Below are the code and all the weights of a small trained network. Each question names an input and a target symbol and asks about switching units off, where a switched-off unit gives its printed mean instead of its output.

import numpy as np


def w(rows, s, z=0):
    codes = np.array(rows[::2]) - 128.0
    scale = np.full(codes.shape[1], s)
    scale[-1] = z or s
    return codes * scale


def f(y):
    return y / 2 * (1 + np.tanh(0.7978845608 * (y + 0.044715 * y**3)))


def softmax(a):
    e = np.exp(a - a.max(-1, keepdims=True))
    return e / e.sum(-1, keepdims=True)


def log_softmax(a):
    a = a - a.max(-1, keepdims=True)
    return a - np.log(np.exp(a).sum(-1, keepdims=True))


def net(x, mask):
    ids = ['ΓΛΠΦΩαβδεζθξτ'.index(c) for c in x.split()]
    T = len(ids)
    res = E[ids] + P[:T]
    u = 0
    for l in range(2):
        q, k, v = (res @ M[l].T for M in (Q, K, V))
        z = softmax(np.where(np.tri(T) > 0, q @ k.T / 2**0.5, -1e9)) @ v
        res = res + np.where(mask[u], z, O[l][:, -1]) @ O[l][:, :-1]
        u += 1
        y = f(res @ A[l][:, :-1].T + A[l][:, -1])
        res = res + np.where(mask[u : u + 4], y, B[l][:, -1]) @ B[l][:, :-1]
        u += 4
    return log_softmax(res[-1] @ U[:, :-1].T + U[:, -1])


Q, K, V, O, A, B = {}, {}, {}, {}, {}, {}
E = w([
[134,215,204,2],'Γ',
[234,151,166,112],'Λ',
[59,118,70,59],'Π',
[142,81,81,181],'Φ',
[95,106,151,74],'Ω',
[101,83,132,171],'α',
[113,157,69,205],'β',
[122,123,161,154],'δ',
[184,132,93,164],'ε',
[202,91,131,96],'ζ',
[127,167,130,123],'θ',
[168,135,239,131],'ξ',
[142,177,114,188],'τ',
],0.022)
P = w([
[94,123,249,153],'0',
[109,109,233,145],'1',
[113,117,178,95],'2',
[115,129,149,73],'3',
[126,131,137,49],'4',
[125,121,124,30],'5',
[137,130,113,12],'6',
[138,117,119,2],'7',
],0.0057)
Q[0] = w([
[81,120,150,101],'0.h1',
[165,2,113,75],'0.h1',
],0.011)
K[0] = w([
[102,167,106,177],'0.h1',
[154,253,130,86],'0.h1',
],0.008)
V[0] = w([
[195,127,148,71],'0.h1',
[253,5,94,146],'0.h1',
],0.0074)
O[0] = w([
[228,197,140,254,199],'0.h1',
[184,55,151,153,254],'0.h1',
],0.0066,0.0033)
A[0] = w([
[85,82,250,124,173],'0.n1',
[116,119,131,108,15],'0.n2',
[171,151,74,119,34],'0.n3',
[142,99,140,160,2],'0.n4',
],0.014,0.0015)
B[0] = w([
[88,84,192,73,240],'0.n1',
[102,51,173,157,108],'0.n2',
[2,86,234,236,253],'0.n3',
[145,122,63,220,194],'0.n4',
],0.0071,0.0034)
Q[1] = w([
[37,255,161,174],'1.h1',
[89,133,95,28],'1.h1',
],0.0075)
K[1] = w([
[130,127,90,1],'1.h1',
[98,89,135,209],'1.h1',
],0.0069)
V[1] = w([
[214,144,130,78],'1.h1',
[194,106,123,3],'1.h1',
],0.0065)
O[1] = w([
[26,98,244,2,254],'1.h1',
[152,93,121,49,72],'1.h1',
],0.0068,0.00082)
A[1] = w([
[41,74,107,195,79],'1.n1',
[122,167,146,147,254],'1.n2',
[188,89,83,156,72],'1.n3',
[122,59,137,8,119],'1.n4',
],0.012,0.0062)
B[1] = w([
[218,185,92,4,181],'1.n1',
[61,153,153,119,242],'1.n2',
[165,95,58,157,200],'1.n3',
[144,103,81,203,254],'1.n4',
],0.012,0.006)
U = w([
[62,152,172,83,229],'Γ',
[182,112,65,100,3],'Λ',
[180,46,137,125,146],'Π',
[62,72,46,111,120],'Φ',
[105,114,133,124,63],'Ω',
[141,154,82,244,116],'α',
[150,204,90,111,170],'β',
[153,81,137,30,212],'δ',
[60,72,164,99,233],'ε',
[87,69,197,151,78],'ζ',
[43,27,103,176,46],'θ',
[208,186,214,134,12],'ξ',
[58,182,136,213,157],'τ',
],0.011,0.0059)

Each question gives the input, a string of symbols that net reads in full, and the target symbol t.
The units are the heads (2 rows each of Q, K, V and O) and the neurons (one row each of A and B). Each row of codes is followed by its name. A weight is (code - 128) times the scale printed after its matrix; where a second scale follows, it is the last column's (O, A, B and U).
mask holds one flag per unit, layer by layer, with each layer's heads first. A switched-off unit (its flag False) gives its mean, the last column of its rows in O or B, instead of its output. The means were averaged over made-up inputs and are rounded, as every weight is.
A unit's drop is (log p(t) with every unit on - log p(t) with that unit switched off) / (log p(t) with every unit on - log p(t) with every unit switched off).
unit that matters most: the unit with the biggest drop
k most important neurons: the k neurons with the biggest drops, biggest first
top k neurons in layer l: the k neurons of layer l with the biggest drops, biggest first
drop when u is switched off: that unit's drop, to one decimal
input Ω τ ε Φ, target Λ: top 2 neurons in layer 1 -> [1.n1, 1.n3]
input Γ ε Φ, target Γ: top 2 neurons in layer 1 -> [1.n4, 1.n3]
input ζ α ζ ε ξ, target ζ: top 2 neurons in layer 0 -> [0.n1, 0.n4]
input Γ ζ ε α Ω Π τ, target Γ: 2 most important neurons -> [1.n4, 0.n3]
input ζ τ ε Ω, target θ: 4 most important neurons -> [1.n4, 0.n3, 0.n1, 1.n1]
input Γ Π β, target Γ: top 2 neurons in layer 1 -> [1.n4, 1.n3]
input Γ Ω Ω α, target Γ: unit that matters most -> 0.h1
input β ε ζ τ β θ Π Φ, target Λ: top 3 neurons in layer 1 -> [1.n1, 1.n3, 1.n2]
input Γ θ Ω ε, target Γ: top 2 neurons in layer 1 -> [1.n4, 1.n3]
input ζ β ζ ε ε ζ β α, target δ: 2 most important neurons -> [1.n1, 1.n4]
input ε θ Φ ε ε ε β, target β: top 2 neurons in layer 1 -> [1.n1, 1.n4]
input ε δ θ, target Γ: top 2 neurons in layer 0 -> [0.n3, 0.n4]
input ε ε Λ θ, target Γ: top 3 neurons in layer 1 -> [1.n4, 1.n3, 1.n2]
input Γ ε ε ε τ ζ, target Γ: drop when 1.n1 is switched off -> 0.0
input ε τ ε ζ ζ ξ, target ζ: drop when 1.n4 is switched off -> 0.3
input δ ε β Λ ζ α, target δ: drop when 1.n1 is switched off -> 0.5
input Ω ε Ω Ω, target θ: drop when 1.n4 is switched off -> 1.1
